What can hang from each mark
M: P R Z
L: P X
S: A L R U Y
X: A Z
V: M Y
Y: L S U
Z: A M P U
R: M U
A: P X Z
P: A L V X Z

Each row was made from one small tree. Brackets hold a mark, then the marks that hang from it, in alphabetical order. Every link used is in the known rows. Write each row's tree.
Each row is shifted at random along 4 fixed directions that mean nothing.
Known rows
[P A L V]: [ 452 -175  -91  -23   75  198 -151 -288   60  470  198   64 -146   34
  236  -49  177 -210  -60  252 -233    6 -206  225 -288  -77 -136  -28
 -266  -72  242  239 -322 -181  283 -122 -173   -3   16   50 -201 -125]
[X A [Z U]]: [ 137   39  -75   58   94   54   39 -420 -177  132 -136   32  107   -8
   92  160  -57  264  221   15   21 -162 -111  -98   25 -110  -95   79
  -35  -42   86  161  -89  -51  115  164 -102  -77  -16   41    6   10]
[P [A [Z M U]] L V X]: [ 367 -282  -52   71  252    8  -63 -574 -321  285 -111   41 -121 -115
   63    9  -48   75  138  -49 -392  -28  -74  -41 -240 -231 -208  106
 -223  -46  234  195 -124  -67  189 -145 -166   48  -26 -144 -419   15]
[Z [M R] [P L] U]: [ 243  100 -117  -49  -46   45   28 -215    1  -33 -183  169  103   12
    1  -48 -106 -256  174 -104 -159 -130  -95   -8  -35  -19 -114  -68
  -71   18  354  223 -245  -98  161  661 -182  -11  -96   38  218    6]
[S [L P X] R [Y U]]: [-141 -127  117  -94   -7  -99   63   46   19 -270   87   70    9  -62
 -121  231 -325 -334  -17 -247 -366   41  271 -278  -53  -59   85   99
   94  137  102 -165   89  172  -33  -16  -38  -34  -90 -107  225   -7]
[P V [Z A U]]: [ 154 -311    8  -90  113  136 -128 -286 -118  258   71  -37 -228 -120
  106 -230    0   75 -149   58 -250  215  148  -62 -125 -152 -140   17
 -116  -90  176 -183   71   70   35 -357   14  -54   25  -61 -220   94]
[S [A [P [V Y] Z]] [R M] U]: [ -47 -460  -92 -139  197  176 -213 -393   63  243   45  101  -65 -115
  125  184   84 -302 -204  153 -487  304  257  -64  -35 -283  -63    7
 -310 -176  236 -416  190   18   67 -120  -76  -65   -8  139   61   -5]
[Y [L X] [S [A Z] R] U]: [  96   -9   22  146   96  -76   65 -342 -344   27 -242   68   25  -35
  -21   66 -119  236  316 -118 -570 -250  -56 -125   29 -134 -261  139
   -5 -190  -67  -55  -36   -7  159 -171 -130 -105 -185  -82 -324  164]
[Z A [P L V X] U]: [ 230  -97  -22  -76  281   29  -36 -300 -215   28 -209   52  -69  -87
  -91   15 -203   10  147 -229 -245  -18   64 -127 -124 -216 -203   17
  -45    9  124  142  -11   40   95 -327  -40   30  -58 -113  -24   46]
[S A R U [Y [L P X]]]: [-133  243   43 -126  173 -253  245   -5  -36 -561 -100  151  108  -65
 -280  264 -321  -22  343 -386 -331 -233   74 -377   45  -36   15   54
  223  226  -52   89   48  204   64  117  -40   57 -197  -88  325 -183]
[R [M [P V] [Z [A X] U]]]: [ 138 -138 -158   13   73    1 -115 -407 -211  114 -217   78  -21  -50
   54   70 -126    4   80   59 -337  -47  128   32  -53 -199 -262   27
 -251 -220  318 -161   79  -58   59 -153 -138   28  -56  156 -132  152]
[Y [S [A X [Z P]] L] U]: [ 246 -256  -10  102   26   96  -23 -336 -104  409  100  107 -180   50
   72   76  133  229  118  126 -393   50  -67   81  -62  -81 -160  168
 -265  -63   70 -201 -242   50  278 -272 -120 -156  -79 -122 -428  168]
[R [M [P L] Z] U]: [ 126  -53  -51  -66  -44  -46  -27 -173  -35  -90  -75   35   42   33
  -36    6 -153 -354  -12  -51 -235 -119  160  -11 -173  -68    2  -10
   40  -48  381  -25   43  -36   30  378 -164   63  -18    2  143   -8]
[P A L [X [Z M U]]]: [ 371 -163  -32  -67  105   91  -17 -480  -49  174    1  101  -37   -4
   42   30 -129 -110   46  -61 -233  -54  -44  -82 -213 -103 -123   -8
  -55  122  359  300 -234  -89  178  287 -155   71  -54 -151  -68  -61]
[X [Z A P U]]: [ 110    3  -55    6  156   62   41 -323 -162   37 -159   54  -17  -40
  -34  -80 -117  198  217 -111 -176  -46    6  -93   31 -140 -149   65
   -3   -4   86   80  -28   94   72  -93  -33  -72  -69  -18  -21   85]
[S [R M] U [Y L]]: [ 115 -266  108  -14 -102   67   79  -43   51   40  415    6 -179  -60
  -92  -57  178 -178  -62  -14 -284  140   42  -92 -152   73   15  194
   73  249  207 -203 -253  206  242  445  -96 -139   62 -242 -206 -102]
[X [Z [A [P [V M Y]]]]]: [  40   70   44 -182 -112 -217  171  162   60 -420   95   73  -85   62
 -369  108 -198   -9  111 -262   62  146  204 -274 -234   -7   43  -47
  360  389   81  -72  -11  285  -28 -194   43  271  -32  -61   77  -97]
[Y [S A [R M] U]]: [ -99 -165   83 -221    2   64  -32  -27  141 -141   71   45  -35  -14
 -110   99  -27 -204 -234  -95 -285  163  284 -216   -2  -49  -10 -120
  149   31  102 -395  138  100   11  236   63  -19  -77  -86  206  -14]
[R [M [Z [P [A X] V]]] U]: [ 119    2  -50  -62   62 -192  100 -204 -181 -320 -157   52  -46  -25
 -150   30 -202  -52  227 -243 -282 -106  153 -126 -206  -99  -90   38
  142   53  211  -33   90  125    6 -106  -51  192  -33  -72 -143   20]
[V [M R [Z P]]]: [ 117  104  -92   87  -66  -96   45 -211 -126  -73 -164   83   99   46
 -105   83  -95   -1  222  -25 -207 -154  -11    3  -77  -75 -220   18
 -175  -93  152  120  -90   11  103  182 -146   10  -61   85 -143  -63]
[Y [L [P X]] [S [A Z]] U]: [ 174  -45  142 -163 -166   -5   84  112  108 -137  133  142 -211   78
 -198  -36 -170 -108  -51 -173 -305   59  195 -170 -221  108   -5  -91
  264  184  104 -283  -70  146   96 -272  -28  105 -202 -206   49   73]
[S [A P [Z U]] R [Y [L X]]]: [  22 -104   44  -97  -69 -105  186  -19    9 -219  168  118 -113  -22
 -177  -59  -79   35  181 -181 -379   90  130 -291 -110   31    7  149
  204  236   67 -221  -75  305   79 -109  -51    1 -126 -185  -85    8]
[Y L [S [A [P X] [Z M]]]]: [ 156 -275  -36  -23   48  152 -148 -317  -18  271  -97  129  -15   22
   52   57   38  -98  -77  103 -398  129  128   73  -10 -180 -235  -41
 -197 -181  122 -276    6  -56  103 -357 -120  -34 -158   49 -102  194]
[L [P V] [X [A [Z [M R] U]]]]: [  55 -176   39 -110 -147    7  -38  -82  -64  -86   27   15  -54  -80
  -21    2 -295 -131  -93 -124 -252  152  325 -204 -225  -83 -123   -9
   44  -32  288 -312  152   95  -75 -338   -8   46  -96  -12  -39  121]
[V [M [R U] Z] [Y L [S A]]]: [ 224 -138  -42   12 -188   56  -54 -290  -41   76  -11   54  125   38
  -76  149  -91 -252   81   91 -323  -70   86  -25 -182  -94 -212  -33
  -44  -92  393 -104 -117  -29  200  270 -223  -12   10  -47 -200  -63]
[L [P [V M] Z] [X A]]: [ 325   60 -164  157  195  -62  -26 -417 -214  217 -126  142   38  -17
  132  228  -66  -11  357  129 -222 -269 -236  112 -186 -219 -199  144
 -439 -110  106  394 -199 -156  250 -335 -186   33 -116  212 -298  -34]
[V [M [P [A X] L [Z U]] R]]: [ 442 -162 -130  -19 -167   79  -82 -349   46  351  154  130 -103   59
  107  -65  -33 -212   40  206 -340  -37  -83   99 -317   -1 -146   16
 -318    0  518  124 -373 -114  265  459 -249   -1  -30  -40 -235  -64]
[X [A [P L V [Z M]]]]: [ 254   65  -67 -223  -23  -59   26  -95  123 -100    4  162  -29   97
  -10   74  -46 -172    6  -61  -13   42   30  -73 -208  -58  -48 -128
   67  132  171  105 -136  -19   92   -7  -86  187 -113  131  263  -65]
[P [L X] V [Z A U]]: [ 261 -103   -1 -133  112  -12  -26 -253  -86   61   -5   58 -146  -48
   24 -122 -188  -62   18  -97 -267   -5   63 -124 -235 -138 -123   -2
  -30   40  255  155  -55   -2   56 -266  -62  120  -66  -71  -60   24]
[S [L X] U]: [  26 -126   92  -66   21   15   25  -14   79   86  221   29  -65    1
  -11  213  -71  -27  -97   -9  -81   63   69  -71  -54   -1   64   90
 -102  115  158  -56  -78   40   61  118  -31  -68   20 -159   57  -55]
[R [M [P L X [Z A]]] U]: [ 414 -137 -109  -20  137   48  -33 -339  -46  152   31   95 -110   18
   61 -130  -29 -347  111   42 -325 -143  -49  105 -294  -85  -74   75
 -117   21  418  201 -228  -82  238  286 -160   39   -4  -88 -158  -20]
[L [P [X A] [Z M U]]]: [ 317  109  -69  -29   77  -79  138 -229  -45  -90  -38  179  -66    7
  -43  -13 -136  -40  257 -120  -86 -153 -129  -95 -159    8  -15   31
  -51  209  201  290 -248   10  206  199  -80   95 -142  -55  -17  -52]
[S [A X Z] U Y]: [  49  124 -142  -73   84 -122  197 -171  142 -123   79  295  -41   62
  -50  242   66  175  332   17  -71 -121 -177 -135   -3   69   86   43
 -104  257   80   50 -217   71  166  102  -87  151  -92   62   88 -141]
[A [Z [P [V M Y] X] U]]: [ 385 -258 -132  115   24  122  -37 -311   -8  401  176  200 -208    5
   15   23  197 -162  158  188 -179  133 -170   92 -291  -86  -38  136
 -398  110  277   57 -368  -10  317 -190 -177   32    9    8 -409  -14]
[Z A [P L]]: [ 126  156   60 -178   25  -95  131  133   20 -323  -27   19  -71   40
 -251 -156 -189   33  119 -323 -102    0   98 -153 -129   -4 -104  -52
  354  224    6  138  -52  201   21 -118   59   90  -88 -176  108  -31]
[R [M [Z P U]]]: [  62  -32  -44  -85  -73   18   16 -131   28 -112  -75  100  -19   10
  -71  -30  -82 -151   -2  -72 -152   27  148  -61  -58  -37  -60  -36
   24   17  250  -86   26   55   11  179  -74   57  -63   17  108   67]
[V [M Z] [Y [L P X] S U]]: [  67 -230   41  -61 -283   93 -154 -126   49   78  -39  141   71   23
  -73  289 -319 -448 -142   36 -336   70  288  -79 -152 -120 -130  -84
 -106  -52  389 -270   67  -76    7 -198 -198   76 -119   67   59  140]
[S L R U Y]: [-233 -231   55   83  330  -66   -6 -356 -250    5  -98  -43  120 -169
  -40  358  -88   52   73 -134 -353    0  118 -208  191 -270  -12  222
 -192  -82  -51 -103  165  122   37  189  -80 -222   43  -92   60  -76]
[A [P L] X]: [ 209  163  -47  193   -2 -312  243   -9 -212  -73  -31   73  -55   84
 -159   70   -2  283  494 -146    1 -244 -309   52 -102   84   71  253
  -48  266  -41  286 -337  101  173   22 -119  128  -45 -124 -317  -15]
[S L R U]: [-134 -116   44   23  245  -36  -10 -218 -147   18  -85  -18   85  -90
    0  270  -78   19    6  -96 -311   -7   78 -132  152 -178    9  112
 -123 -104    7  -79  112   27   33  305  -55 -185   10  -65  161  -49]

Which tree is each row?
[ 225 -147  -31  -85   10  166 -103 -240   21  202   33   34  -90   46
   44 -183  -40  -55  -89   46 -341   93  115   62 -125 -128 -271  -32
 -101 -107  215  -11  -43   37   86 -339  -72  -57  -67   13  -85   39]	[M [Z A [P L]]]
[-183 -349    5  -61  -99  -59 -170 -203 -125  -30 -197   65  -34  -73
 -103  172 -249 -132 -181 -106 -325  287  455 -195  -37 -231 -110  -57
  -86 -140  176 -625  345   45 -176 -510  -33  139 -100  101  -20  280]	[A X [Z [M [P [V [Y S U]]]]]]
[  90   25  -89   13  -80 -103  107    1   24  -62  -14  168  -69   66
  -44  -68   71   12  153   -2  -74   50  -64   28  -41   45   50   32
  -36  120   89  -69 -122   64   42   59  -67   97 -100   88  -38   83]	[A P [Z M]]
[-103 -294  -85 -120  -49   57 -197 -185    7   83 -159  106   89  -52
  -10  336 -167 -291 -163   69 -101  247  308 -107  -25 -224   -3  -98
 -226 -110  276 -347  270  -33 -134 -227 -115  101    3  218  238   88]	[A [P [V [M [Z U]] Y]]]
[ 279 -155  -31   32   45   89  -39 -323  -46  338   80   46 -114  -13
  139 -165   67  -56   17  102 -177  -30 -141   55 -128  -50   13   87
 -202   14  245  211 -226  -70  173  242 -161  -42   -2  -86 -116   -6]	[P L [Z U]]
[  86    6 -159  -87   -7  -74   39 -174  -47 -195 -225  152   81   37
   19   97 -182 -148  196  -45 -202 -133   97   -9  -33  -43  -46  -20
   50  -18  353 -110   81  -29  -54  130  -86  155  -32  113  104  147]	[R [M [Z [A P X]]] U]
[ 254  -14  -95  -16  186  119  -21 -191   -5  114  -52  121  -80   23
    9  -72   -8  -23  153   -4 -198  -26  -74   82  -80  -89 -228    4
 -149  -11   60  152 -164   -6  165 -340   -1  -20  -72    6 -145   21]	[Z A [P X]]
[  95  154 -102  -35 -254 -106   63   45   74 -195  -57  176  103   73
 -163  255 -191 -284  189  -26   -7 -133  -14  -98 -150   83    3  -85
    9  115  293   29 -190  -55  126  598 -168  106  -21   77  146 -121]	[V [M P R] [Y U]]
[ 157  -21   83 -118 -183 -142  138   35  -51 -278  118   32  -91  -31
 -239   31 -174   19   92 -243  -31  120  152 -290 -274   -4  -71   25
  347  282  180  -91  -84  178   61 -156  -35  176  -31 -177 -131   -1]	[P [V [Y [L [X [A [Z M U]]]]]]]
[  70  150  -37 -273 -139  -73   91   60  305 -308   75  186  -33  139
  -81   72 -207 -165  -26 -114  -33   31  131 -156 -163   92   51 -219
  261  224  183   10  -40   18  -80  -42   21  315 -117   55  350  -75]	[P [A [X Z]]]
[ 194 -239   71 -154  -94  138   -3 -235   50   66  188   15  -88    0
  -30   23  -87    3 -167  -68   22  196  199 -224 -184  -10  -89  -11
  127  194  273 -127  -95   77   64  110   15    4   -1 -180  -52   19]	[P [X A [Z M U]]]
[  10   32  122  -20 -154 -191  156   36  -59 -360   52  -17   27  -14
 -311   43 -256  -31  124 -305  -58   24  167 -241 -152  -25  -63   72
  344  276   99   45  -36  187   -4  -49  -34  162  -45 -198 -109  -24]	[V [Y [L [X [Z M]]]]]
[ 252 -188    9  -88   -3   67  -57 -182   11   91  156   63 -178    1
 -143   -5 -141 -204  -59  -49 -208  157  188 -102 -294 -109 -119   -9
  -13   96  276 -120 -112   89  158 -370  -91   81  -37  -67  -51  -56]	[M [P [V [Y L]] [X [Z A U]]]]
[ 217 -152  -49  -93  125   24  -57 -204   42   86   66  117 -186   13
   30   13  -22 -125  -56   25 -266  106   69  -27 -287  -99  -93  -88
 -103  -21  108  -23  -16  -25   54 -548  -22  195  -58   21 -138  -67]	[P [A Z] V X]
[-238 -388   67  -89  -28  121 -228 -162    6  109  -95  -15  134 -103
  -94  397 -168 -253 -292   18  -93  274  370 -178   56 -245  -13  -80
 -132  -75  172 -422  321  -12 -133  -21  -22  -13   51    2  138   80]	[V M [Y [S U]]]
[ -58 -164   60 -210 -216    6   16   75  195 -173   86  143 -131   60
 -211   75 -154 -114  -96 -145 -176  273  320 -251 -135    9   17 -117
  220  178  105 -466   84  190  -45 -402   51  173 -105  -96   64  109]	[V [Y [S [A X [Z P]]] U]]
[ -39   96    7   80   99 -185   70  -76  -88 -183 -184   51  145   23
 -200  311 -146 -102  202 -157  -50 -116  -18  -73   27 -152   29   17
   16   44  -59  132  -11   27   66  -10  -76  105  -35  -20   87  -69]	[V [Y [S L]]]
[  90 -129  -18  -43 -238   98 -129  -79   55   11   -7   36  207  -24
  -29  297 -301 -404  -24   35 -206   36  217  -46 -181 -121 -207  -31
  -20  -69  364  -87   14  -75   24  -14 -162    7  -14   46   32   20]	[V [M R] [Y [L P [X A]]]]
